Here is a tiny trained network, its code and every weight. The questions are about switching its units off for an input and a class, where a switched-off unit gives its printed mean instead of its output.

import numpy as np


def w(rows, s, z=0):
    codes = np.array(rows[::2]) - 128.0
    scale = np.full(codes.shape[1], s)
    scale[-1] = z or s
    return codes * scale


def norm(h):
    return h / np.sqrt((h * h).mean(-1, keepdims=True) + 1e-5)


def f(y):
    return np.maximum(y, 0)


def log_softmax(a):
    a = a - a.max(-1, keepdims=True)
    return a - np.log(np.exp(a).sum(-1, keepdims=True))


def net(x, mask):
    res = np.array(x, float).reshape(1, 3) / 4 @ E
    u = 0
    for l in range(2):
        y = f(norm(res) @ A[l][:, :-1].T + A[l][:, -1])
        res = res + np.where(mask[u : u + 15], y, B[l][:, -1]) @ B[l][:, :-1]
        u += 15
    return log_softmax(norm(res)[-1] @ U[:, :-1].T + U[:, -1])


A, B = {}, {}
E = w([
[84,114,108,254,138,134,50,132,148,175],'x0',
[165,149,227,125,93,165,120,154,138,219],'x1',
[176,119,143,171,151,155,142,210,35,86],'x2',
],0.01)
A[0] = w([
[74,85,73,143,165,95,29,130,81,152,62],'0.n1',
[112,112,146,232,131,164,99,137,91,195,75],'0.n2',
[62,81,128,89,114,74,73,172,119,68,2],'0.n3',
[129,79,120,160,154,151,115,66,29,86,83],'0.n4',
[100,207,110,148,172,155,84,50,113,143,73],'0.n5',
[127,227,184,193,131,241,197,124,60,138,140],'0.n6',
[112,140,127,141,133,135,65,116,152,161,126],'0.n7',
[161,180,83,124,125,123,89,170,156,137,68],'0.n8',
[94,88,114,161,188,139,148,238,112,10,68],'0.n9',
[112,147,93,149,194,70,180,186,194,125,43],'0.n10',
[146,185,154,79,195,177,100,192,73,62,44],'0.n11',
[160,91,26,147,177,240,138,150,200,195,56],'0.n12',
[93,68,28,99,138,157,128,162,139,125,76],'0.n13',
[69,158,180,57,92,80,174,81,188,173,169],'0.n14',
[99,156,2,26,148,94,158,127,24,142,129],'0.n15',
],0.0056,0.0045)
B[0] = w([
[63,141,140,86,160,229,103,196,101,112,180],'0.n1',
[107,146,109,47,189,173,98,203,110,83,208],'0.n2',
[129,155,111,155,176,120,172,46,78,103,134],'0.n3',
[166,81,182,166,86,106,140,66,233,141,165],'0.n4',
[169,43,98,114,142,144,145,178,108,134,154],'0.n5',
[119,58,128,111,42,41,71,95,152,113,210],'0.n6',
[115,144,155,84,63,161,147,199,146,2,180],'0.n7',
[80,78,157,102,161,173,164,139,176,126,128],'0.n8',
[182,91,89,135,84,42,121,136,123,182,203],'0.n9',
[113,142,153,109,188,111,148,120,160,124,135],'0.n10',
[145,138,99,153,144,62,78,181,41,167,179],'0.n11',
[68,113,117,96,142,132,95,142,83,186,147],'0.n12',
[111,219,141,180,115,91,199,153,98,206,159],'0.n13',
[127,58,101,149,89,101,117,223,56,124,254],'0.n14',
[78,171,214,155,128,157,183,119,123,170,218],'0.n15',
],0.0058,0.006)
A[1] = w([
[69,112,131,91,145,138,113,160,115,53,136],'1.n1',
[125,245,172,182,129,171,150,130,122,212,101],'1.n2',
[168,146,141,78,127,132,140,131,155,126,75],'1.n3',
[181,203,181,89,72,228,142,133,78,176,81],'1.n4',
[27,120,68,109,79,82,146,79,139,129,67],'1.n5',
[143,121,116,47,104,102,160,111,189,111,80],'1.n6',
[117,137,99,209,182,216,41,68,180,146,117],'1.n7',
[110,116,52,147,196,161,168,139,118,69,146],'1.n8',
[150,165,160,88,111,109,159,85,154,103,66],'1.n9',
[132,105,237,165,145,159,94,171,169,218,3],'1.n10',
[76,130,116,121,93,25,119,174,140,219,154],'1.n11',
[93,147,153,100,138,203,184,149,101,117,55],'1.n12',
[112,94,90,91,65,153,94,75,254,200,107],'1.n13',
[183,191,128,46,136,134,179,122,88,84,92],'1.n14',
[104,187,110,169,184,94,155,41,89,46,40],'1.n15',
],0.0094,0.0024)
B[1] = w([
[139,105,143,63,165,152,150,28,97,123,195],'1.n1',
[110,64,203,63,188,158,134,50,102,114,144],'1.n2',
[124,209,122,183,168,224,100,199,143,108,157],'1.n3',
[110,139,80,196,122,74,187,2,202,137,203],'1.n4',
[234,118,150,201,122,105,117,187,96,180,210],'1.n5',
[100,159,101,211,103,116,82,179,69,98,189],'1.n6',
[55,240,136,41,116,160,146,175,81,41,188],'1.n7',
[152,155,183,107,59,124,177,66,229,216,187],'1.n8',
[97,147,122,96,199,155,135,143,68,94,163],'1.n9',
[132,168,34,144,114,97,215,106,163,140,214],'1.n10',
[108,98,182,73,223,171,113,65,166,109,254],'1.n11',
[85,52,198,49,155,119,104,107,143,87,156],'1.n12',
[241,99,112,186,97,75,111,195,24,93,205],'1.n13',
[18,146,62,161,159,218,7,180,169,118,207],'1.n14',
[173,134,162,162,37,137,186,79,242,200,170],'1.n15',
],0.0065,0.0087)
U = w([
[6,201,94,93,125,211,101,190,120,72,188],'0',
[138,168,110,184,93,85,239,56,234,206,92],'1',
[253,60,97,165,98,50,102,205,26,141,3],'2',
[112,52,187,19,204,141,121,35,169,131,255],'3',
],0.015,0.00065)

Each question gives the input, the list of numbers given to net, and the class t.
The units are the neurons (one row each of A and B). Each row of codes is followed by its name. A weight is (code - 128) times the scale printed after its matrix; where a second scale follows, it is the last column's (A, B and U).
mask holds one flag per neuron, layer by layer. A switched-off neuron (its flag False) gives its mean, the last column of its row in B, instead of its output. The means were averaged over made-up inputs and are rounded, as every weight is.
A unit's drop is (log p(t) with every unit on - log p(t) with that unit switched off) / (log p(t) with every unit on - log p(t) with every unit switched off).
The circuit of an input: a set's keep is (log p(t) with only the set's units on - log p(t) with every unit switched off) / (log p(t) with every unit on - log p(t) with every unit switched off). Starting from the 12 units with the biggest drops (on a tie, the unit counted first), units are removed one at a time, each time the one whose removal leaves the highest keep (on an exact tie, the one counted first), for as long as the keep stays at least 0.8.
circuit, biggest first: the units of the circuit, biggest drop first
unit that matters most: the unit with the biggest drop
k most important neurons: the k neurons with the biggest drops, biggest first
k most important neurons of layer l: the k neurons of layer l with the biggest drops, biggest first
drop of u: that unit's drop, to one decimal
input [2,5,2], class 1: most important neuron : 1.n10
input [-5,-6,-5], class 1: 3 most important neurons : 1.n15, 1.n5, 0.n2
input [7,2,-8], class 2: 3 most important neurons of layer 1 : 1.n13, 1.n5, 1.n14
input [-5,-1,-6], class 2: 3 most important neurons : 1.n5, 0.n2, 1.n13
input [-6,7,4], class 1: 2 most important neurons : 1.n4, 0.n2
input [6,-1,-7], class 2: 2 most important neurons : 1.n13, 1.n5
input [-4,8,7], class 1: 2 most important neurons : 1.n4, 0.n14
input [-5,4,-6], class 2: 2 most important neurons of layer 1 : 1.n13, 1.n7
input [1,0,-3], class 3: 2 most important neurons : 0.n14, 0.n6
input [-6,-8,-8], class 1: circuit, biggest first : 1.n15, 1.n5
input [-2,3,2], class 3: 2 most important neurons : 0.n6, 0.n15
input [-5,8,7], class 1: 3 most important neurons : 1.n4, 0.n14, 1.n13
input [-2,1,3], class 3: 3 most important neurons of layer 1 : 1.n11, 1.n13, 1.n5
input [-4,-2,-5], class 2: 2 most important neurons : 1.n5, 0.n2
input [8,7,5], class 0: unit that matters most : 0.n2
input [7,7,-5], class 0: 3 most important neurons : 1.n7, 0.n2, 1.n8
input [-2,2,3], class 3: 2 most important neurons of layer 0 : 0.n14, 0.n6
input [0,1,-3], class 3: 3 most important neurons : 0.n14, 1.n11, 0.n6
input [6,-2,6], class 0: 2 most important neurons of layer 0 : 0.n14, 0.n1
input [-2,-7,-6], class 1: most important neuron of layer 0 : 0.n6
input [-8,7,-8], class 0: 2 most important neurons of layer 0 : 0.n6, 0.n9
input [-6,2,3], class 0: drop of 1.n14 : 0.8
input [-1,2,-2], class 3: drop of 0.n14 : 4.7
input [3,0,0], class 3: drop of 1.n1 : 0.4
input [8,0,6], class 0: drop of 1.n15 : 0.0
